Here is a tiny trained network, its code and every weight. The questions are about switching its units off for an input and a class, where a switched-off unit gives its printed mean instead of its output.

import numpy as np


def w(rows, s, z=0):
    codes = np.array(rows[::2]) - 128.0
    scale = np.full(codes.shape[1], s)
    scale[-1] = z or s
    return codes * scale


def norm(h):
    return h / np.sqrt((h * h).mean(-1, keepdims=True) + 1e-5)


def f(y):
    return np.maximum(y, 0)


def log_softmax(a):
    a = a - a.max(-1, keepdims=True)
    return a - np.log(np.exp(a).sum(-1, keepdims=True))


def net(x, mask):
    res = np.array(x, float).reshape(1, 3) / 4 @ E
    u = 0
    for l in range(2):
        y = f(norm(res) @ A[l][:, :-1].T + A[l][:, -1])
        res = res + np.where(mask[u : u + 7], y, B[l][:, -1]) @ B[l][:, :-1]
        u += 7
    return log_softmax(norm(res)[-1] @ U[:, :-1].T + U[:, -1])


A, B = {}, {}
E = w([
[101,77,108,58,133,157,115,123,161,145,175],'x0',
[152,191,52,196,154,135,151,85,199,76,163],'x1',
[137,121,108,110,5,48,122,74,94,94,64],'x2',
],0.0022)
A[0] = w([
[165,150,66,171,16,77,135,54,108,61,62,72],'0.n1',
[155,184,60,184,193,171,173,90,195,90,193,61],'0.n2',
[166,108,28,103,63,47,150,101,210,100,137,45],'0.n3',
[137,124,174,153,141,209,106,173,121,217,116,70],'0.n4',
[138,180,110,182,148,175,82,86,178,152,131,5],'0.n5',
[136,112,209,131,15,32,107,75,2,104,37,62],'0.n6',
[128,93,80,105,200,213,145,195,143,181,175,97],'0.n7',
],0.0023,0.002)
B[0] = w([
[54,115,168,99,146,101,96,79,139,91,191,228],'0.n1',
[175,138,113,140,134,203,55,215,126,171,46,206],'0.n2',
[107,182,144,119,130,154,86,90,123,98,132,187],'0.n3',
[101,172,145,115,171,68,139,120,127,57,120,173],'0.n4',
[148,57,115,141,90,114,103,144,112,124,137,147],'0.n5',
[208,96,82,92,86,177,198,202,149,254,63,253],'0.n6',
[108,125,182,140,99,74,148,92,74,104,115,207],'0.n7',
],0.0038,0.0035)
A[1] = w([
[117,149,100,117,49,49,191,1,171,141,120,101],'1.n1',
[52,13,150,48,125,63,157,75,91,119,209,52],'1.n2',
[210,178,14,220,161,173,104,136,202,111,144,16],'1.n3',
[142,104,32,83,135,188,104,126,188,148,153,251],'1.n4',
[81,89,206,77,201,152,114,164,104,168,164,118],'1.n5',
[63,148,100,61,57,128,96,19,162,104,199,78],'1.n6',
[129,173,163,199,171,160,143,192,147,110,92,129],'1.n7',
],0.0032,0.0018)
B[1] = w([
[125,130,167,143,223,152,126,155,85,111,181,227],'1.n1',
[175,91,75,156,88,253,95,108,217,183,169,231],'1.n2',
[112,53,119,35,30,141,137,130,139,194,107,229],'1.n3',
[159,187,170,156,118,58,182,162,55,123,70,246],'1.n4',
[129,131,107,191,134,107,103,56,138,67,144,252],'1.n5',
[121,159,169,186,231,37,158,140,68,83,114,232],'1.n6',
[146,134,128,94,119,65,177,108,80,135,135,230],'1.n7',
],0.004,0.003)
U = w([
[202,120,112,56,23,129,185,240,95,244,25,197],'0',
[125,187,205,186,252,46,154,101,42,36,153,199],'1',
[54,133,116,98,126,147,107,190,203,105,149,2],'2',
[105,26,147,167,128,254,53,53,215,124,227,174],'3',
[74,192,73,90,63,104,98,109,178,73,119,8],'4',
],0.0064,0.003)

Each question gives the input, the list of numbers given to net, and the class t.
The units are the neurons (one row each of A and B). Each row of codes is followed by its name. A weight is (code - 128) times the scale printed after its matrix; where a second scale follows, it is the last column's (A, B and U).
mask holds one flag per neuron, layer by layer. A switched-off neuron (its flag False) gives its mean, the last column of its row in B, instead of its output. The means were averaged over made-up inputs and are rounded, as every weight is.
A unit's drop is (log p(t) with every unit on - log p(t) with that unit switched off) / (log p(t) with every unit on - log p(t) with every unit switched off).
The circuit of an input: a set's keep is (log p(t) with only the set's units on - log p(t) with every unit switched off) / (log p(t) with every unit on - log p(t) with every unit switched off). Starting from the 12 units with the biggest drops (on a tie, the unit counted first), units are removed one at a time, each time the one whose removal leaves the highest keep (on an exact tie, the one counted first), for as long as the keep stays at least 0.8.
circuit, biggest first: the units of the circuit, biggest drop first
unit that matters most: the unit with the biggest drop
top k neurons: the k neurons with the biggest drops, biggest first
top k neurons in layer l: the k neurons of layer l with the biggest drops, biggest first
drop when u is switched off: that unit's drop, to one decimal
input [-2,5,1], class 0: circuit, biggest first -> (1.n3)
input [-5,6,2], class 4: top 4 neurons -> (0.n2 0.n6 0.n1 1.n3)
input [4,6,2], class 0: top 2 neurons -> (0.n2 1.n3)
input [6,1,-5], class 1: top 3 neurons -> (0.n1 0.n2 1.n3)
input [3,0,-6], class 1: top 3 neurons -> (0.n1 1.n2 0.n2)
input [8,5,-8], class 1: top 2 neurons in layer 1 -> (1.n4 1.n2)
input [0,-4,-1], class 3: top 2 neurons -> (0.n2 1.n4)
input [2,6,4], class 1: top 2 neurons -> (1.n6 0.n1)
input [1,4,-7], class 0: top 3 neurons -> (0.n2 1.n3 0.n1)
input [1,-1,-1], class 3: top 2 neurons -> (1.n2 0.n2)
input [3,2,-5], class 1: top 2 neurons -> (0.n7 0.n6)
input [6,-5,1], class 3: top 2 neurons in layer 0 -> (0.n6 0.n2)
input [-3,-8,-7], class 1: top 2 neurons in layer 0 -> (0.n1 0.n4)
input [7,1,7], class 1: unit that matters most -> 1.n6
input [-2,8,-1], class 0: drop when 0.n4 is switched off -> 0.0
input [4,3,5], class 1: drop when 1.n6 is switched off -> 0.5
input [-8,1,-4], class 0: drop when 1.n3 is switched off -> 0.2
